Rows and roughly how far along a hidden order each lies, from 0 to 12:
(in the rows, 128 means zero)
[128 114 157 175 164 137  78  58 148 147 114 153  93 128 172 162 150 138
 154  92 172  72 160 161 133 107 106 135 207 128 153 130 135 134 147 166
 158  98 105 136 145 108] -> 2
[ 50 124 149 195 151 141  85  45 159 139 101 147 104 127  77 135 116 155
  77 105 143 129 194 128 136 145 122 158 190 118 140 114 122 116 126 143
 135 110  80 123 157 145] -> 0
[ 63 134 149 178 131 138 110 116 142 134 117 125 129  98  56 121 104 164
  68 123 121 143 143 113 134 178 134 152 146 136 118 119 103 119 115 142
 123 109  99 120 114 164] -> 4
[145 124 122 154 153 135 125 228 142 159 115 106 122  61  77 113 102 116
  91 191 135 100  64 125 144 190 129 117  82 139  83 129 100  74 149 188
 123  99 133 122 112 163] -> 12
[114 142 142 136 116 132 146 180  98 128 134 104 137  85 105 118 124 137
 115 130 114 132  92 112 139 161 145 145 109 152 109 125 110 147 108 142
 117 124 138 126  92 149] -> 7
[ 82 139 150 139 117 132 125  55 107 112 130 139 122 165 141 141 147 145
 127  68 125 141 181 122 130 104 133 158 178 130 157 119 138 181 104 104
 130 137 113 131 133 117] -> 0
[166 101 125 174 189 136  76 138 173 170  98 146  87 103 139 148 128 109
 138 162 182  53 119 165 136 131 100 106 157 117 123 133 127  67 181 203
 154  86 115 131 164 126] -> 8
[110 111 159 189 165 138  66  47 170 147 107 159  93 133 145 158 137 152
 133  98 171  84 164 159 129 124 104 137 214 126 150 130 128 118 148 166
 159  94  93 134 146 116] -> 1
[224 127 117  86 133 121 151 213  91 134 143 112 130 108 208 138 156  83
 210 140 139  78  55 146 134  98 126 100  90 142 120 142 140 147 144 151
 135 129 180 140 112 103] -> 11
[151 124 170 143 140 130  94  78 115 126 134 149 113 143 219 169 171 146
 204  59 163  80 142 162 125  91 113 133 207 145 165 139 139 183 134 146
 156 110 128 144 109  88] -> 1
[ 80 138 167 162 118 135 111  96 124 119 129 130 130 118 114 136 129 168
 111  86 127 137 148 124 131 150 134 157 175 147 138 126 116 159 108 133
 131 115 108 129  96 137] -> 2
[130 131 150 150 122 129 118 215 141 138 132 108 150  76  79 118 102 167
 103 162 121 133  69 124 126 207 134 125 105 157  93 138  83 111 125 162
 128  97 127 123  60 160] -> 10
[190 114 123 139 161 129 112 221 147 159 119 118 118  79 132 135 121 109
 144 181 155  73  59 149 135 155 115  99 102 137  98 140 111  81 165 196
 140  95 144 129 118 135] -> 12
[165 107 102 151 177 133 110 156 161 165 103 133  94 100 126 128 122  87
 123 186 161  77 114 147 139 125 110 106 114 109 112 127 134  64 173 184
 139 107 127 128 177 134] -> 10
[136 130 155 128 134 131 118  57  99 119 131 145 106 154 211 160 170 122
 189  63 148  96 161 148 132  66 119 143 194 133 167 129 154 189 123 122
 146 130 130 142 138  89] -> 1
[166 107  98 146 180 133 115 157 154 167 101 131  91 102 127 128 122  78
 125 189 160  72 107 148 142 120 110 105 113 108 117 125 137  64 174 188
 138 111 132 127 183 134] -> 10
[130 127 153 139 132 131 106  58 119 123 128 148 107 152 194 160 162 132
 173  67 152  98 166 151 129  82 117 139 197 130 166 129 147 174 127 129
 147 124 122 139 140  95] -> 1
[ 65 122 147 179 146 138  91  20 159 133 109 154 106 148 100 139 122 155
  89  97 141 130 200 132 129 124 118 153 194 116 140 116 130 124 126 127
 137 116  85 126 161 131] -> 0
[ 79 133 169 176 127 136  97  75 133 125 124 137 125 121 110 142 127 176
 108  83 135 132 155 127 130 152 128 156 183 144 139 126 111 154 112 138
 136 109  99 129 103 136] -> 1
[ 53 128 156 186 139 139  93  47 155 133 111 144 113 130  83 135 116 168
  78 100 136 138 187 125 131 149 124 158 187 125 141 117 118 121 119 134
 135 111  86 124 139 145] -> 1
[113 109 118 162 172 135  91  54 167 148 101 157  88 146 129 141 131 110
 114 133 163  96 180 148 133  98 106 128 171  99 149 120 148  92 157 151
 145 118 101 127 192 120] -> 3
[ 98 130 152 153 133 135 109  41 119 122 124 146 109 150 160 150 153 139
 141  70 144 117 178 138 133  91 122 152 194 125 161 123 143 170 119 122
 140 127 111 135 145 108] -> 0
[114 148 178 129  91 128 126 108  86  99 154 123 151 132 171 149 154 177
 168  49 118 137 125 127 122 131 140 154 175 165 154 136 118 213  96 104
 133 125 133 139  57 108] -> 2

New part:
[132 124  98 150 148 155 145 132 122  92  88  80 131 128  88   1 118 125
 125 128 128 164 127 133  94 141 122 153 154 115 150 132 125 105 135 140
 155 126   2 125 128 145] -> 2
[142 151 150 146 114 125  39 131 121  84  92  99 128 159 141  10 110 112
 113 137 144 142  95 145 108 110 124 145 199 123 155 131 114 120 121 129
 167 108 161 153 116 115] -> 2
[154 128 215 134 124  96  78 122 131 101 120  98 122 125 164 249 128 127
 127 142 128 110 130 122 100 101 129 108 206 116 120 116  90 174 130 136
  99 133 127 159 130 133] -> 1
[134 133 194 168 138 123 125 111 116 124 143  94 129 143 148  31 137 103
 118 112 120 139 111 119  98 132 125 148 224  88 127 114 103 153 124 127
  82 129 100 153 119 159] -> 7
[135 169 207 131 105 127  77 137 105 150  81  95 114 133 118  65 131  67
 144 148 122 139  67 128  64 129 128 142 145 105 132 131 152 113 135 143
 165 118  98 127 130  94] -> 7
[113 151 182 106 117 187  88 137 125 130 164 128 137 123 113 156 134 104
 144 143 125 155  82 139 102  98 141 125 188 142 145 119 152 115 122 118
  73 113  88 127 124 155] -> 2
[114 132 118 170 128 133 135 113 120 113 159 102 139 145 100  56 131 134
 126 134 110 117  99 143 114 135 129 171 193 121 144 126 129 137 117 122
  38 126 115 122 118 165] -> 9
[122 187 168 152  84 125  77 125 127 169 129 127 118 128 129 185 129  66
 133 151 128 137 103 136 137 116 143 158 201 103 126 117 105 156 136 133
 174 116  83 152 124 104] -> 12
[112 127 129 143  97  98  92 127 153  74 165  92 138 130 122 255 112 185
 127 154 135 108 159 150 151 113 125 134 196 156 135 127 114 154 126 122
  85 120 138 160 129 120] -> 2
[ 86 168 116 162 139 116 145 117 135 134 172  86 133 137  93 187 124 138
 132 144 118 132 146 130 145 145 123 177 186 111 133 119 145 117 132 116
 183 116  55 140 122  89] -> 8
[164 112  84 144 104 154 111 121 125  86  92 123 131 123 106  61 127 127
 124 140 116 129  95 144 109 102 142 151 196 127 151 125  78 162 126 144
  47 137  86  96 125 200] -> 7
[147 141 107 159 142  88 125 109 121 127 149 102 116 135 114 189 122 122
 127 190 119  93 149 124 107  79 143 141 151 120 112 117 122 197 138 123
 182 137  46 120 127 112] -> 0
[129 118 108 143 110 115 128 134 125  84  91  71 129 119  77  50 113 137
 132 146 130 135 114 150  83 141 122 151 127 133 139 141 120 139 136 151
 125 132  66 126 134 146] -> 6
[122 157 183 133  63 117  58 135 134 150 138 142 122 117 129 230 129  90
 139 149 137 121  90 154 127 111 146 133 164 142 117 128 112 183 129 136
  84 122 147 158 130 131] -> 7
[140 133 166 148  79 130  92 134 136 132 108 147 119 105 130 151 130  89
 127 131 144 141 116 145 127 105 148 121 161 127 115 124  78 189 138 149
  91 134  80 162 134 163] -> 3
[119 151 206 162 101  70 101 121 134 156 152 107 119 135 163 244 131 116
 127 128 132 109 144 122 142 137 126 131 170 109 102 121 114 165 131 127
 134 125 175 171 129  82] -> 1
[127 110  74 187 122 139 156 137 135  83  89  97 127 126  82  49 117 152
 132 147 134 139 161 141 126 117 137 146 123 141 131 137 127 153 140 144
  81 131  33 127 136 128] -> 3
[136 127 149 154  70  62  85 126 124 113 115  99 121 134 118 188 123 137
 134 159 123  81  99 150  98 124 131 139 144 144 117 142 125 193 128 146
  45 134 208 135 133 125] -> 6
[ 58 157 144 176 129 114 140 134 144 150 183 117 134 140 109 146 122 119
 127 127 148 145 161 145 171 155 125 153 122 135 115 132 160 129 132 114
 136 109 101 186 125  79] -> 0
[ 93 131 176 163 154 187 194 140 132 119 138  85 133 117  94 104 138 133
 150 121 124 174 151 113  95 133 130 128 161 115 124 117 167  98 141 128
  78 123   1 143 137 130] -> 3
[116 100 104 180 140 142 180 119 141  70 133  85 143 128 111  58 127 171
 118  97 122 152 157 130 127 158 115 157 204 113 142 122  94 122 129 134
  49 135  41 136 126 181] -> 5
[153 121 144 130 131 161 115 127 108  99  98 111 132 146 119   1 132 120
 134 139 113 136  78 128  71 103 133 136 183 124 154 128 140 116 118 127
  61 120 126  96 122 164] -> 0
[137 145  76 152 114 121 125 121 138 114 119 108 120 118  96 212 118 124
 132 172 126 120 158 137 137  94 145 147 164 127 125 119 101 179 144 136
 184 133  19 123 132 124] -> 5
[104 130 126 155 113 143 125 129 127 145 185 154 131 130  94 119 132 116
 136 159 133 120 104 157 129  95 155 143 121 159 113 134 152 186 126 121
  18 125 115 138 127 161] -> 1
[ 99 131 103 168  93 126 154 134 127 140 121 119 133 136  94  87 136 139
 144 117 108 117 101 142 139 176 126 170 120 135 132 145 165 110 123 138
   6 124 182 107 131 128] -> 6
[ 99 139 179 116 115  83 101 121 122 145 205 104 130 119 102 180 123 102
 127 159 136 112  85 160  85 129 127 134 120 140 104 132 134 198 130 128
 122 133 102 172 127 155] -> 1
[124 121 136 221 108 122 118 137 146  53 100  74 127 139 115 115 109 160
 124 152 151 147 185 143 128  95 136 137 205 136 133 127 103 176 141 136
  70 120  24 174 132 118] -> 11
